tama-tereb: [-16   3 -11 -35  11   5 -16 -12 -25  11 -13 -25  -1   1  -7  11  27  13
 -18  -4  -5 -14   1]
nuga-nati: [ -2  19  12 -30  23  22   1 -11 -21 -19   8 -25  31 -11   7   7  29  19
  -3  -6   4  -8  26]
linit-pokan: [-15  32  16 -31  36  14  -3 -17 -15 -18   6 -18  -2   1  20 -19  -1  56
  -6 -20  25 -19  38]
luzag-vop: [  6   9   9 -29  11   6  -9 -23 -35 -19  21 -10   5  -5  -8  -2  19  18
  -2  -6  15 -20  23]
luzag-vop: [  0 -18   7   2 -10  -3  -6 -13  -7  -3  11  -9  -1  -8   0  -2   7  -1
   5  -3  11  -8   4]
vagaf-fuzos: [-15  44 -13 -17  32   3  12   3 -24  34 -21  20   8 -28  29  30  28 -21
   2  10  10  -2 -21]
luzag-vop: [-24 -11  -8 -25  17  -8   4 -16   9  11  -7 -29  -7  13  -7 -14  -9  15
   1  -5 -18   4  14]
vagaf-fuzos: [-30  -9  -8   9   0  -1   3   0  -5  18 -19  -7 -11 -14  26  12   3  18
  -4  -6  23  17 -16]
vagaf-fuzos: [-21  15  13  -1  13 -24  18 -17 -28  -8  14  10 -24   0  10 -15 -18  19
  15  -4  45  19  13]
vagaf-fuzos: [-23  25  35 -14   7 -32   7  -9 -41  -8   7 -20   2   6  -8  -4  23 -29
  14   6  35   7  14]
birev-vebeg: [-17 -24  -5  -1 -19  -6  -9   6   1  -7 -14 -29  -8  25 -21  -2  -2  16
 -17  -5  -9  21  -3]
tama-tereb: [  8 -24  -5  45 -24 -13  19  15  27  12   1  27   0 -11   7   7 -20 -38
  20  13  -3  28 -27]
birev-vebeg: [ -1   0 -14  -5   1  10  -3  -2 -14   8  -6   6   3 -15   8  19  16   5
  -7   1   3   0 -13]
vagaf-fuzos: [  5   9  11  -4  11   3   3  14  43  -1  -7 -17  16  21  -7 -20 -13 -14
   4   1 -37  -9  17]
luzag-vop: [ 17  -2  20  48 -18  -9  19  12  16 -15  20  34   1 -11  16  -7 -25 -19
  25   6  26  18  -4]
birev-vebeg: [-13 -14  10  -4  -1 -15  14 -16 -17  -4  13 -18  10  -8  -4   2  10 -14
  17   5  12  19   9]
nuga-nati: [-16  28 -20 -12  33  20  -5  12  31  32 -35   5 -11   0  31  -2 -12  28
 -17  -9 -18 -20  -7]
vagaf-fuzos: [ 25  11 -17  -6   5  13   4 -19 -41 -11  27  44  -7 -27   6  15   3  22
   2   1  23  -6  -4]
birev-vebeg: [ 18   0 -14  22 -17  -1  -5  11  -1   1   1  39 -23   1  -2   3 -18   4
  -7   2   7  -1 -21]
luzag-vop: [-10 -11   3   5   0  -8  11  -1  15  -2   1  -9  -2   9  -2 -11 -17   3
   8  -1  -5  17   7]
tama-tereb: [ 35 -15 -40  10  -3  12  36  -2   1 -10  22  48  19 -15 -16  22 -19  -8
  15  18 -34  44 -16]
nuga-nati: [ 10 -24 -16  14 -12 -14  17 -10  -2  -1  18  25 -12  -3 -12  -2 -23  -6
  15   8  -2  24  -9]
linit-pokan: [-20  12   9 -19  39   3   4 -27  13  11   7 -12 -12 -12  34 -28 -18  37
  12 -17  16 -26  32]
tama-tereb: [ 16 -41 -10   6 -22  14 -22  -4  24  -4   4 -14  -1   4 -12  -6  -4  14
 -11  -8 -23 -19   1]
linit-pokan: [ -3 -20  -2 -30   8  -8   0 -39 -30   2  24 -20   7 -16 -12   1  21  -7
  13   2   1 -10  16]
linit-pokan: [  0   3   7  31 -30 -10  12  25 -27 -26  -2  18  -2  10 -10  18  -1  -2
  -5   7  30  50 -20]
vagaf-fuzos: [ 21 -10 -13   7 -14 -18   1 -14 -17 -13  26  38 -37  12 -24 -16 -33  13
   3   1  10   3  -2]
nuga-nati: [  2  -4 -19 -14   6  18  -1   1   4   4  -9  -7  13  -3  -2  13   9  12
 -11  -1 -24   2  -4]
tama-tereb: [-21  -7   4   8  -6 -11  -1   7   7  14 -17 -15  -7   5   5   1   2  -9
  -2   0   5   9 -10]
nuga-nati: [ -9  32  -4   2   8  19  -5  28  -2   6 -31   4   8  -1  18  21  16  10
 -21  -2   5   3 -17]
birev-vebeg: [  0  58  28   1  28   3   6  26  22   8 -16   6  18   2  23  -7   5 -31
   7   5  -1 -21   8]
linit-pokan: [  5  23  21 -11 -11  17 -27   6 -41 -68  11 -11 -23  39 -18 -20 -10  95
 -39 -28  44  -1  32]
nuga-nati: [ 26   1 -36   9 -10  14  14  12 -12 -11   4  45   0  -2 -14  24 -12  13
  -9   9 -15  32 -24]
vagaf-fuzos: [ 16  55  11 -27  46  26  16  -1  -2  -5   8   9  42 -22  22   7  21 -10
  13   4 -10 -20  23]
birev-vebeg: [  2  51  46  37  -7  16  12  58  13 -48 -16   0  31  23  15   1  -2  10
  -9  -3  27  35   9]
tama-tereb: [-13  11  13  -6  12   3   9   6  13 -26  -1 -21   1  27  -3 -23 -23  39
  -4 -12   0  20  28]
tama-tereb: [-13   3   6  -4  -8 -14 -26  -1 -18  27 -16  -8 -17  -5   3   8  27 -26
 -10   1  17 -32 -18]
linit-pokan: [ -9   0   1  10   9  -1  14   5  22  16  -8   0  11 -11  17   3  -3 -19
  13   5  -8   9  -5]
nuga-nati: [ 20 -42 -46  -2 -26  19   4   5  -6  -4  -3   5  21  -2 -33  37  13  -4
 -14  12 -46  37 -28]
vagaf-fuzos: [ -2  25   3  -8  18 -11  14 -12 -24  -3  13  22 -11  -6   6  -5  -8   4
  11   2  23   4   7]
nuga-nati: [ -2  -2 -16   1   4   4   9   1   2   7  -5  10  -1  -5   5   8  -6   7
  -1   2  -6  14  -9]
luzag-vop: [ -6 -26  11 -11 -15  -2 -10 -15 -18 -22  12 -35   6   8 -19  -4  14  16
  -5  -7   7   5  17]
linit-pokan: [ -5  16   3  18   4   1   4  17  18   3 -13  15 -10   4  18  -6 -19  11
  -2  -4  10   5  -6]
luzag-vop: [ 23  46  12  -4  16  13  12  13 -14 -34  14  26  13   8  -3  -3  -7  16
  -1   0   8   6  17]
linit-pokan: [-21 -28  18  -2  10  -3   3 -33  15 -14  22 -30 -15  -1  18 -38 -29  52
  14 -23  24  -5  40]
birev-vebeg: [ -5  -5   5   5  -6  -1   9  -2 -16 -11   6  -5  10  -7   1  10   9   1
   5   2  15  21   0]
luzag-vop: [  9  -7   0  38 -24   2   2  29  24   2 -13  16   3   2   5   9  -9 -18
  -2   6  -3  16 -24]
tama-tereb: [ -1  13 -11  -4  -2 -14   0   2 -26  17  -7  21 -12  -4  -7  16  12 -26
  -2  12   6   2 -23]
linit-pokan: [ 12   5  -5  26 -13   6 -17  28  35   2 -17  22 -27  22   2 -16 -32  18
 -19  -8  -7 -15 -13]
tama-tereb: [-41  -8  11  14  -5 -19   3  12  14  21 -29 -29  -7   8  14  -1   1 -12
   1  -1  12  20 -11]
birev-vebeg: [ 19   7  -1  28 -14  -6   6   9  -8  -5  11  44 -14  -8   5   4 -14 -10
   7   6  21   7 -17]
birev-vebeg: [  2 -14  -2   4  -9   0   2  -5  -6 -11   9  -1  -1   0  -6   0  -4  11
   1  -2   5  11   2]
luzag-vop: [  9   1  12  -8  -9  11  -7   3 -16 -34  10 -17  13  14 -18   0  10  21
 -11  -6   3   6  17]
nuga-nati: [  2 -16  10  14 -15 -20  18 -13 -22 -16  26   9   0  -7  -9   0  -4 -16
  21   8  23  27   2]
[-12 -18  -2 -16  -3 -14 -11 -30 -34  18   9 -11 -11 -21   0   9  26 -14
   5   1  20 -18  -5] : luzag-vop
[ -6   0   4  -9   6  -3  -4   0  14   4  -6 -16  -1  13  -6 -12  -4  -1
  -2  -3 -14  -9  10] : birev-vebeg
[-16 -18  -7 -15   4   9  -5  -5   9  14 -14 -34  17  -5   1  10  20  -2
  -6  -2 -21  -1   0] : nuga-nati
[ 19 -13  25   0 -14  -3  -2 -19 -21 -46  41  -6   2   8 -20 -20  -7  19
   9  -7  22  -1  33] : vagaf-fuzos
[ 14  24  -1   8   6  26   3  13  -9 -10  -1  22  16 -21  23  20  12  13
  -6  -1  14  -1  -7] : birev-vebeg
[ -8   5   8   6  -5   4   4  12  -8 -12  -7  -9  12   2   3  10  10   4
  -4   0  11  20  -2] : birev-vebeg
[ -6 -18  -5  -9 -18  -5 -38  -5 -11  24 -15 -18 -19   1  -9   7  27 -12
 -21  -3   0 -39 -17] : tama-tereb
[-45  -9  -5 -24  46  -6  44 -44  -6  19  11 -23  13 -37  40  -2  -4  20
  36  -4  16  31  24] : nuga-nati
[  3  28 -15 -33  30  39  -5   4  -1  -3 -14  -8  23  -6  11  14  18  35
 -21  -8 -21 -14  10] : nuga-nati
[  2  18   7  32 -19 -26  -3  34  14   8 -19  29 -29  28 -10  -9 -24 -29
  -5   8   6   7 -25] : birev-vebeg
[ -7  17  -2  -3   2  20 -13  26  10  -2 -29 -14   9  13   5  10  11  19
 -26  -6 -10  -1  -6] : birev-vebeg
[ -6 -14   3   2 -13  -7  -4  -3 -13  -2   1 -11  -1   0  -8   6  10  -6
  -1   1   8   8  -4] : luzag-vop
[  3  48   4 -25  14  13   2  14 -46 -18  -8   2  26   1  -8  29  40  -3
 -15   7   8  10  -1] : linit-pokan
[  4   3   2 -12   2   2 -23 -16 -12 -16  13   3 -37  16  -4 -27 -21  55
 -17 -20  21 -30  20] : linit-pokan
[ 14  25 -18  -8  19   4  10  -7 -17   7   9  41  -9 -15   8   7  -7   4
   4   5   5  -5  -7] : vagaf-fuzos
[ -7   6 -14   9  -5 -18  17  10 -11  11 -10  22 -10   5  -9  13  -6 -22
   4  13   0  32 -24] : tama-tereb
[ 24  17  25  18   3  10  18   9  14 -45  27  16  14   9   2 -22 -30  22
  13  -5  11  14  30] : luzag-vop
[ 10  -1   4   9  -2   2  12  -8 -15 -12  20  16   8 -19   8   6   2   0
  13   3  19   9   3] : birev-vebeg
[-28   4  17  -3   5  -4  -1  10   9  12 -23 -37  17   2  11   5  21 -18
   0   0   0   5   1] : vagaf-fuzos
[-22 -29 -15  -7  -4 -13 -10 -16   1  37 -13 -18 -14 -11   3   6  12 -16
   0   1  -6 -10 -16] : luzag-vop
[ -8   3  -1  -6   7  -3  11 -12 -25   9   5   1  13 -26  12  20  24 -18
  12   7  15   8  -6] : birev-vebeg
[-10  -4 -10 -16  -1 -10 -13 -16 -33  26  -5  -1 -10 -18   0  19  31 -20
  -4   5  12 -17 -18] : luzag-vop
[  8  18 -14  12   5   1  18   7  -9  -4   4  41 -11  -5   8   6 -20  13
   3   4  12  22 -12] : nuga-nati
[  7 -32  -4 -14 -12  -9 -18 -34 -19 -10  26  -9 -25   5 -21 -18  -7  24
  -2 -10   8 -22  15] : linit-pokan
[  5   4 -11  -5   2  20  -7   8  -1  13 -13  -1  20 -18  10  25  28 -11
  -9   4 -13 -10 -15] : vagaf-fuzos
[ 26  15 -19 -34   9  14 -13 -15 -35 -12  15  17  -3   2 -24   7  12  17
 -15   0 -12 -22   6] : tama-tereb
[-15 -13 -12   8   1  -1  25   7  14   1  -9  -6  10   4   1   6 -14   5
   7   4 -14  45  -5] : tama-tereb
[ 29  25 -22 -10  18  13   5   5  10  11   2  38   3  -6  -2   5  -8 -11
   0   9 -30 -18  -7] : vagaf-fuzos
[-13 -27 -17   3 -21 -11  -3  -4 -21   7  -8  -5 -14   2 -14  16   7   0
  -8   3   5  23 -21] : birev-vebeg

favofon: [ 19  39   1 -27 -13 -21   7  -6  12  21 -27 -20   4  19  23  31 -11   5
 -37  30  23 -26   1]
favofon: [ -2 -32  -7  16   0  -5  -8   0 -21  -3  29  21  30  11 -29  10   6  -7
  13  18 -20   9 -33]
burobivaf: [  2  31  -8  11  10  -5   7 -15   0  -5  -5  13  -3 -25 -16   4  -4  -1
   3  14  -1   0  16]
vuvopeluv: [-18   4  20 -19   0 -10  -1 -24  -8  -3  -2   2  11  10  -9 -15  -7   2
  -6  18  18  10  12]
dedvun: [ 25   7   7  -7  -7  11  13  13  22   3 -13   6  -7  -6   7   8 -12  -4
   6 -11 -22  -1   9]
dedvun: [ 10   1  33 -23 -44  10  -4  13  34  16 -16 -21 -14  24  44 -27 -16   2
  -8   8  -4 -19  12]
burobivaf: [-11 -30  17  36 -21   1 -39 -10  36  -9  17  29 -10  -7  -1  -2  25  -5
  -6 -16  27 -15  -1]
ganekedo: [ -7 -25  15   8 -10  19   2   1  27   3  24  22  -3 -27   3 -22 -10 -13
  10 -20 -22  -5   2]
ganekedo: [-26   8   3 -21  14   1   6 -24  -2   1 -14 -19  11 -10   1 -20 -11  -2
 -18   6  20 -16  20]
vuvopeluv: [ 10   7   3   4   0  -9  -2  11   2  -2  23  23 -36 -12  10  17  10   5
   0 -33  16  22  -1]
ganekedo: [  1  22  -4   5  13   3  20   2   3   6 -29 -29  -6   9   9  -3   3   7
  13  -2 -20  22   5]
favofon: [  1 -12  -2   5   1   7   3   8   4   3   1  -4   3   2   2  -1   2  -2
   6  -8 -14   2  -8]
burobivaf: [ 11  20   3  -4  -9   0 -10  -5  14  -9  -4  20 -16 -23  -1   2  -7  -1
 -12   0  21 -22  25]
favofon: [  0 -13  18 -21   0  18   2   0  14 -11 -10   7  -1 -10  -1 -19 -14  -6
   4 -21  -2  -3  25]
ganekedo: [  3   9  16 -18  12  -1   3 -15   9 -11 -21  12   0  -3 -11   7  -4   1
  -4 -13  18  12  25]
ganekedo: [ -8 -17 -13  -6   0  -6 -29 -13 -16 -14  15  19  21  -9 -23   8   1  -7
 -25  17  39 -42   0]
vuvopeluv: [ -5  -1 -15   0 -17   8 -13   4 -15  -2  18  -2   5 -15   0 -27 -14  -5
  -5  32  -2 -42   3]
ganekedo: [-25   8  -2  -6 -12 -11 -12 -23  -3  11   9 -13  13  -4   8 -16  -6  -3
 -29  38  27 -39   1]
ganekedo: [ 35  -6  25   6 -40   2 -28  -1  30 -13  -8  45  14   8 -21  12  -8  -8
   2  33  -3 -25  12]
burobivaf: [-16 -58   3  16   1  22 -33  13  10 -21  -8 -11  -2  17   4 -18  27   0
   6 -42  18  -9  -1]
burobivaf: [-10   1  13  -2  25  -7   8 -14  -1  -8 -19  -2  -1  13 -11  10  14   7
   7 -24  11  42   8]
dedvun: [ 17  13  25  -4 -15  -2   6   0  30   6   0  22 -17  -6  11   9  -6  -1
   1 -11  -4  13  10]
vuvopeluv: [-11  14 -30  29  15   8  10   7   5  12 -30 -54  -3   5  21  -6  17   7
   3  -1 -16  -8  -9]
vuvopeluv: [ -6  35  -7  10 -27 -12   6  -2   0  30  -7 -43   0  18  32 -18  -5   7
  -8  57 -15 -20 -13]
ganekedo: [ 19  -5  51 -17 -27  -5  -4  -3  35  -1  18  53 -20  -2   4   8 -10  -4
   2 -22   8  26  14]
vuvopeluv: [-17  28  31  -9 -18 -16 -14 -22  -9  -9  -1   5 -21  14   3 -34   0  13
   3  26  31  22  29]
dedvun: [ 20 -30  25   3 -26  13  -6  21  39   9 -30 -16   7  45  23   7   8   0
   7 -12 -22   4 -13]
favofon: [ 14  20 -24  21   3 -16  -2   5  -7   7  -2  -4   0   4  -2  33  14   5
  -7  16   2  -6 -19]
vuvopeluv: [ -1   0 -24  12   2   5  -9  12  -7  -4  17   1 -17 -25   6  -2   5  -1
  -6 -12  10 -24  -1]
dedvun: [ 10  17 -27   8  16  -3   3   9 -30 -13  13  14 -11 -21 -19  10   1   3
  11  -1  -3   6   2]
burobivaf: [ -5 -20 -44  10   9  15   1  46 -48   1  14 -48 -15  16  22 -20  12  10
  19 -14 -23   1 -29]
favofon: [ 22 -14 -18  23 -12   9   9  33  18  22   7 -13  -3   4  23  21   6  -4
   6 -11 -40 -10 -36]
dedvun: [ 14  10  -6  -1 -23   4 -11  19   9   4  -1  -9 -22  -1  27  -4  -2   3
 -11   2   9 -29   5]
vuvopeluv: [ -3 -13  17 -10   2   8  -9 -10  -4 -21  -7  17  10   3 -22 -15  -5  -2
  11  -1   5   9  20]
burobivaf: [-28   1  35 -17 -14 -10  -6 -48  24   7  19  31  20 -23 -11 -19 -20 -14
 -26  26  26 -20  19]
favofon: [ -6 -33  -1  19   7  11   5   9  -8  -3  24  13  10  -1 -15  -8   6  -6
  29 -14 -35  26 -21]
dedvun: [  6   5 -33  11  -3   5 -19  23 -17  -8   4 -15 -24 -10  15  -2  10   7
  -9  -6  20 -34   0]
dedvun: [-26  -5  -2   5   6  -3 -18  -3 -18 -12  11  -9 -21  -1   7 -23  15   9
  -2 -15  33   5   9]
ganekedo: [ -5 -17  -8   7  -4 -18 -17   5 -16   3  49  26 -12  -7   2  20  14   0
 -15 -13  29  -1 -26]
favofon: [  3  32  -4  -2  -9 -41  12 -11 -18  32  10 -13  16  34   8  36   3   8
 -18  51   2  15 -38]
favofon: [ 14   5 -13  10 -18   6 -15  15  14   1   5   3 -18 -16  17   2   0  -2
 -12  -2   9 -38   4]
favofon: [ 22 -25  -5 -17   6  10   0   6  11  -3 -31  -4  41  19 -16  31  -7  -9
 -11   3  -9 -26  -7]
dedvun: [  0   2   0 -21  16  11  27  -3 -22  -4  -9  -5  27   0 -23 -16 -25  -5
  21  17 -39  17   6]
ganekedo: [ 27  12   7   9 -17  -8  -8   8   7  -2 -12  12  -3  20  -4  20   6   5
   6  17  -5   7  -3]
burobivaf: [-35  16  12 -12  25  -5  17 -49  -4  -3  -5   6  27 -23 -29 -21 -15  -7
  -4  21   6   9  24]
burobivaf: [ -3  26  -5  -9  -5  -1  11 -19  -2   7   8   9  15 -30 -11 -12 -27 -10
  -9  41 -10 -29  12]
burobivaf: [  8 -40   3   2  -5  20 -15  14  16 -10 -21  -9  16  19  -2  -1   7  -5
   4 -16  -8 -16  -3]
vuvopeluv: [-12 -12  23 -13  13   2  11  -5 -12  -9   9  12  -5   6 -10 -17  -2   3
  22 -24  -7  50   8]
dedvun: [-30   8 -18   5   4 -12 -18 -17 -15   1  21  -8  -9 -20   7 -11   8   2
 -28   9  45 -31   2]
vuvopeluv: [  4  -4  18  -1   3   3  13   1   7   1 -16  -4   5  21  -3  -1   1   3
  20  -7 -23  36  -1]
[-18  -8 -23  -1  15   5 -16  -9 -14 -14  11   2   2 -29 -10  -8   1  -5
 -19  -7  32 -37  11] : vuvopeluv
[ 27   6 -10  11 -15  -3  -1  22  13  11  14  12 -15  -7  15  27   2  -1
  -5  -6  -9 -12 -17] : vuvopeluv
[-35   4 -26  28  12 -20   5  -3 -14  26  46 -18 -22 -17  26   3  22   4
 -15 -13  15   6 -36] : ganekedo
[ -5 -27   3  10  39  14   2 -12 -23 -40   0  41  21 -15 -65  -3   5  -6
  41 -24 -19  47  15] : favofon
[  3  22  11   9   5  -2  21   3   0   2  17  18 -29 -19   2  -8  -4   4
  26 -17 -23  46   7] : favofon
[-16  21  -4 -10   4 -25  11 -21   1  27   1 -22  11   7  17  19   0   2
 -34  21  22 -10 -16] : vuvopeluv
[  0  -1   9  -9  -7   0   2 -14   8   6 -25 -13  33  21  -8  -2  -9  -4
  -4  34 -11 -12   0] : vuvopeluv
[ -1  35  36 -15 -15  -8  24  -9  26  22 -17 -16 -21  14  32 -14 -11   8
   3   4 -10  33  14] : ganekedo
[  5  -2  -4  33  15   9  -6 -11  20 -17 -28  12  12  -8 -29  12  17  -3
  15  -6 -10   5  11] : burobivaf
[ 35  27  14  21 -46  -3  -7  36   9   4  23  21 -55   6  28  -9   1  12
  28   6 -24  23  -1] : vuvopeluv
[ 12 -32  -7  -9 -13  11 -12  41 -10   1   4 -23 -15  29  29  -1   9   6
   1 -26   0  -6 -19] : burobivaf
[-62 -13 -36  24  50  13  13 -30  -2   5  18 -25   7 -61  -3 -27   9 -12
 -15 -33  12 -24   1] : ganekedo
[-32 -30   9  -4   5  15 -19  11 -25 -21  -9 -36 -20  30  14 -53  18  15
  19 -28  19  23  14] : dedvun
[ 26  46 -12   0  -2 -19  16  -6  -9   7  26  42  -5 -36 -19  31 -19  -5
  -4  29 -10  -2  -1] : dedvun
[ 25  18 -37  11   7   1   0  22 -23  -8   7   9 -11 -19 -10  20   0   2
   5   4  -9 -15  -5] : dedvun
[  8 -19  -9   2   1  11   3  10   5   4 -19 -19  25  18  -2   7   0  -4
   2   5 -22 -13 -14] : dedvun
[  8  -6   6 -17 -28  23  -8  25  24   6 -23 -36 -19  11  45 -29 -10   2
 -10 -10   1 -38  16] : dedvun
[ -4   5 -15   7  -6  -8 -13   1 -13   1  11  -5  -5  -1   5   1   6   3
 -12  14  18 -20  -7] : dedvun
[  3   7  10  -3 -18  -7 -10  11 -20  -5  11   1 -19  20   8 -17   2  11
  13  12   4  19   1] : dedvun
[-13 -20  14 -22   6   4  14  -7 -15   2  16   6  22   4 -12 -16 -17  -7
  10   5 -19  18  -6] : vuvopeluv
[ -1 -11 -40  47  15  12  -8  26 -22 -11   0 -21 -12   0  -3  -4  28   8
  28 -14 -22   8 -19] : burobivaf
[ -3  14  12  15 -10  -7   9  -2  21  17   9   1 -18  -4  19  -1   4   2
   4  -5 -10  18  -6] : ganekedo
[ -4 -16 -14 -13  27  25   9   3 -12 -19 -26 -15  20  -9 -20 -16 -10  -5
  12 -14 -15  -9  18] : ganekedo
[ 48  -4  12 -32 -13  13  16  17  32   7 -22  17  19   1   0  33 -28 -13
  -9  -4 -26 -22   4] : favofon
[-30  21   9  -7  22 -11  16 -20 -11   6 -19 -34  -8  16  11 -16   9  13
   1  -5  14  38  10] : favofon

goragteki: [-12 -10   6 -12  -2   3   5  -7  -5   4  -7   3   4  -9  16   8  27  -4
 -15   5 -10  18 -13]
tigimlin: [  2 -16 -29  -4   6   1   1   9 -14   2  -4  29  16   3  14   4  10   9
 -19 -39  -2  39 -42]
goragteki: [ -5 -24 -30  15   9  25  -5 -11 -28  18  31 -29  25  15  18  13 -26   5
  18  19   5 -37  19]
safsala: [ 30  36 -26  13 -21 -26   1  -9   8 -34   5   1  -7  13 -36 -23  11  -9
  -7 -25  10  16  20]
safsala: [ -8 -10 -19 -26 -15 -20  12  50  12  11 -17  21  -6  -6  -8 -24  12 -14
   3 -15  17  48 -22]
seberfefod: [ -8  -5  20   1  19  17  -5  -9   3   6 -12   6  -4 -10  20  17  -4  18
  -7  -1 -15  -6 -20]
safsala: [-10 -15  26   9  34  20 -11  -3  -9  12   0  12  15  -7  14  22 -28  16
   9   2 -13 -14 -15]
tigimlin: [ 17  23 -22  15  -1   9  -3 -28   5 -19  -4 -10 -10   3   8   3  11  19
 -17 -19  -9   1  -3]
safsala: [  9  30   1   7  10  13  -3 -11  28 -13 -29  -4 -29 -14  11   1   4  28
 -11 -16 -14   6 -15]
seberfefod: [  1  55  15 -16  -9 -15  13  -7  49 -34 -60   5 -37 -42  -7 -21  66  -2
 -27 -10 -22  76 -11]
tigimlin: [  4  34   5  12  23  14  -3 -24  19 -22 -30  -3  -5 -27   6   3  16  17
  -8  -9 -25  33  -6]
tigimlin: [ 32  35 -48  21 -11  10  -2 -34  11 -28  -7 -13 -24  12  12  -2  17  32
 -31 -41  -7   1 -12]
seberfefod: [ 19 -17  18  19   7 -20 -14 -18 -39 -14  38  43  33  31 -24  17 -22  -6
 -11 -32   1 -20 -10]
safsala: [ -1   4 -24 -20 -31 -15  14  18  13   1 -10  -8 -18  -1  -2 -21  30 -13
  -8   0  13  24   1]
tigimlin: [  9   7  -6   9  -4   4  -3 -17  -3  -7   8  -9  -4   8   2   4  -1   7
  -6  -3  -2 -18   6]
safsala: [ -5   8 -22 -24 -49  -7  19  -2  18   2  -9 -38 -37   1  14 -16  50 -12
 -19  23   9  -2  16]
seberfefod: [ -1  18   8   0  -1   4   2 -13  14  -8 -13 -13 -13 -12   3  -1  15   3
  -4  10  -9   3   9]
seberfefod: [  7  43  22  -1  -1  -6   3 -19  32 -28 -35   2 -28 -23  -6  -6  34   6
 -19  -7 -19  28  -3]
safsala: [ 21  44 -12   8 -24   0   3 -31  27 -27 -13 -29 -40   1   0  -9  27  13
 -21  -3  -5 -12  17]
goragteki: [  3   5 -45   4  21  13   1   6   2  -5 -24  17  13 -15  18  -3  12  20
 -12 -41 -11  66 -40]
tigimlin: [ 16  30 -39  -4 -11  -3   6  15  33 -14 -34   4 -33  -7   3 -22  17  20
 -16 -39   3  40 -26]
safsala: [-34 -51  15 -11   5  22   2 -11 -37  35  27 -22  31   1  33  27   3 -15
   8  50  -5 -32  12]
seberfefod: [ -4   9  12  -4  14  19  -2   9  28   8 -30  -1 -30 -15  21   5 -10  29
  -2  -6  -9  -5 -24]
goragteki: [  9   7   5  10 -15  -3  -3  -7   1  -1  22 -27 -10  17 -16  -5 -21  -6
  17  24  14 -53  39]
seberfefod: [-17 -37  -6   1  13  24  -3   2 -25  30  21 -14  22   7  25  18 -24   3
  15  22   2 -31   1]
goragteki: [ -2   4  -1 -10  12  -6   3  12   9  -7 -29  36   1 -18   5  -2  21   7
 -19 -34 -12  60 -42]
goragteki: [-23 -28  19 -27  -8  -4  10 -16 -20   5  -9  24  13 -12  30  20  62 -12
 -43  -3 -21  40 -39]
goragteki: [ -2 -10  20   4  21   0  -8  23  -1  10   3  19   9   1 -12   2 -39   3
  22  -3   6 -10  -6]
tigimlin: [-12 -33   2  -5   4  -1   0   2 -30  14  20  11  31   7   6  11   0 -14
   1   7   1   2  -5]
seberfefod: [ 11  21   6  -6  -5 -22   3   7  16 -20 -22  30 -11  -7 -17 -12  20  -2
 -17 -31  -3  42 -20]
goragteki: [ -3  21  -9  -2  21   8   1  22  28  -3 -37   6 -10 -27   1 -13  -3  14
  10 -13  -7  45 -17]
tigimlin: [ 15 -15 -31   7  -9   0  -3  -6 -20   0  18  15   5  26  11   8  -4  14
 -21 -36   6  -9 -26]
[-22 -26   1 -12   3  15   5 -12 -18  15   2  -6  16  -9  30  17  25  -5
 -12  17 -12   9 -10] : goragteki
[ -9   3  -5 -11  -3  12   6   1  14   7 -19 -13 -17 -13  22   1  18  10
  -8   6  -6   9 -11] : safsala
[  2  -9  10 -11 -13 -21   2  28   3   6   5  17  -6  11 -18 -11 -12 -12
   6  -5  17  -5  -3] : safsala
[  9  -6   2  27  20   0 -12 -27 -36 -11  35   5  44  13 -18  13 -22 -10
  11   1  -4 -15  23] : safsala
[ -1  -4   9  -5  10  -3  -2   8   2  -1 -12  27   1  -5   4   4   2   7
 -11 -22  -6  21 -29] : seberfefod
[ -3 -25  -6   4   8  12  -6  12 -13  20  16   1   8  14  11  10 -33  10
  12   0   8 -31  -7] : seberfefod
[-11  -2   1  -4   0   4   5 -12  -6   1  -1 -12  10 -11   7   3  21 -10
  -2  19  -8  13  10] : seberfefod
[ 16  -7  18  -1 -22 -30  -3  -9 -17 -14  22  31   1  27 -20   4   8 -12
 -24 -23   7 -16  -8] : goragteki
[ -8 -11 -21 -19 -27 -12  12  25   1  13   5 -14  -4   4  -5 -18  12 -21
   9  17  19   7  14] : tigimlin
[ 11  13 -18   3 -16  -4   3 -14   2 -12   3 -11  -8   7  -2  -6  17   0
 -12  -6   2   0   8] : goragteki
[ -6 -18 -18   4  -1  18  -2   9  -7  24  20 -29   1  13  12   2 -32   5
  23  24  14 -45  19] : seberfefod
[ -2 -11  -2  -3  -3  -3   0   6  -8   6   8   5   5   6   0   1  -4  -4
   1  -1   5  -5  -3] : tigimlin
[ 10   8  12  11   1  -3  -6 -17  -4 -11   9   2   1   7  -9   6  -5   2
  -4  -3  -4 -17   8] : seberfefod
[ 15 -12   1 -10 -37 -22   0  41  13  17  19   3 -39  38 -19 -17 -41   1
  11  -7  39 -64   3] : tigimlin
[-10 -14   5   2   2   0   1 -25 -28  -2  20  -5  32   0   2  12  18 -20
  -3  19  -9   5  16] : seberfefod
[  4  31  47 -12 -20 -25   4   8  36 -14 -19  -1 -39  -9 -29 -17  10 -13
   3  17   5 -11  21] : goragteki
